Below is a small trained network, with its code and all its weights. Each question gives an input and a class and asks what happens when units are switched off, that is, made to give their printed mean instead of their output.

import numpy as np


def w(rows, s, z=0):
    codes = np.array(rows[::2]) - 128.0
    scale = np.full(codes.shape[1], s)
    scale[-1] = z or s
    return codes * scale


def f(y):
    return np.maximum(y, 0)


def log_softmax(a):
    a = a - a.max(-1, keepdims=True)
    return a - np.log(np.exp(a).sum(-1, keepdims=True))


def net(x, mask):
    res = np.array(x, float).reshape(1, 5) / 4 @ E
    y = f(res @ A[0][:, :-1].T + A[0][:, -1])
    res = res + np.where(mask, y, B[0][:, -1]) @ B[0][:, :-1]
    return log_softmax(res[-1] @ U[:, :-1].T + U[:, -1])


A, B = {}, {}
E = w([
[123,132,127,130,133],'x0',
[80,132,37,139,68],'x1',
[130,128,127,128,129],'x2',
[115,131,118,3,144],'x3',
[90,40,108,133,178],'x4',
],0.021)
A[0] = w([
[93,146,50,67,120,84],'N0',
[178,129,136,86,83,100],'N1',
[166,118,182,165,161,182],'N2',
[163,173,165,83,105,144],'N3',
[110,136,116,199,47,165],'N4',
[139,115,230,188,151,210],'N5',
[46,135,138,79,89,75],'N6',
[135,227,186,76,133,213],'N7',
[124,177,128,186,98,180],'N8',
[82,71,138,53,198,122],'N9',
[164,227,133,123,97,254],'N10',
[99,54,79,223,124,123],'N11',
[89,29,89,171,172,126],'N12',
[144,138,203,197,185,213],'N13',
[131,6,71,140,207,134],'N14',
[158,147,249,43,223,165],'N15',
],0.014,0.0072)
B[0] = w([
[171,202,119,86,90,177],'N0',
[138,160,145,129,128,155],'N1',
[176,118,107,71,86,192],'N2',
[113,152,183,174,92,182],'N3',
[120,119,85,196,192,207],'N4',
[164,138,94,66,52,215],'N5',
[170,162,97,88,87,157],'N6',
[139,173,194,147,112,212],'N7',
[147,125,114,195,181,191],'N8',
[164,58,129,85,143,199],'N9',
[156,185,95,214,116,214],'N10',
[12,184,169,129,122,215],'N11',
[11,136,166,88,105,208],'N12',
[174,161,47,55,57,215],'N13',
[98,65,151,91,119,216],'N14',
[80,92,248,178,166,253],'N15',
],0.013,0.028)
U = w([
[244,175,113,117,54,151],'0',
[72,120,226,181,119,240],'1',
[143,83,96,13,59,115],'2',
[154,2,196,116,207,3],'3',
[142,118,77,229,199,101],'4',
],0.013,0.0052)

Each question gives the input, the list of numbers given to net, and the class t.
The units are the neurons (one row each of A and B). Each row of codes is followed by its name. A weight is (code - 128) times the scale printed after its matrix; where a second scale follows, it is the last column's (A, B and U).
mask holds one flag per neuron, in row order. A switched-off neuron (its flag False) gives its mean, the last column of its row in B, instead of its output. The means were averaged over made-up inputs and are rounded, as every weight is.
A unit's drop is (log p(t) with every unit on - log p(t) with that unit switched off) / (log p(t) with every unit on - log p(t) with every unit switched off).
The circuit of an input: a set's keep is (log p(t) with only the set's units on - log p(t) with every unit switched off) / (log p(t) with every unit on - log p(t) with every unit switched off). Starting from the 12 units with the biggest drops (on a tie, the unit counted first), units are removed one at a time, each time the one whose removal leaves the highest keep (on an exact tie, the one counted first), for as long as the keep stays at least 0.8.
circuit, biggest first: the units of the circuit, biggest drop first
unit that matters most: the unit with the biggest drop
k most important neurons: the k neurons with the biggest drops, biggest first
drop of u: that unit's drop, to one decimal
input [-4,-3,4,5,1], class 3: most important neuron -> N9
input [-8,1,6,-4,-8], class 4: 2 most important neurons -> N4, N8
input [-8,5,1,1,0], class 0: circuit, biggest first -> N15, N14
input [-4,0,-1,4,4], class 3: 2 most important neurons -> N13, N5
input [0,1,0,4,1], class 2: 2 most important neurons -> N10, N15
input [-5,-8,-3,0,-2], class 0: 3 most important neurons -> N13, N5, N2
input [1,1,-1,2,1], class 2: 2 most important neurons -> N15, N10
input [8,-5,4,5,1], class 3: 2 most important neurons -> N9, N11
input [-5,5,5,2,1], class 2: 2 most important neurons -> N15, N10
input [0,0,1,3,8], class 3: 3 most important neurons -> N13, N5, N9
input [-8,-7,-6,4,7], class 3: drop of N15 -> 1.3
input [1,-6,6,3,4], class 3: drop of N15 -> 0.9
input [0,-5,3,5,1], class 3: 2 most important neurons -> N9, N11
input [-3,-6,-6,-1,-8], class 0: unit that matters most -> N13
input [-6,-3,8,8,-2], class 1: drop of N15 -> 0.2
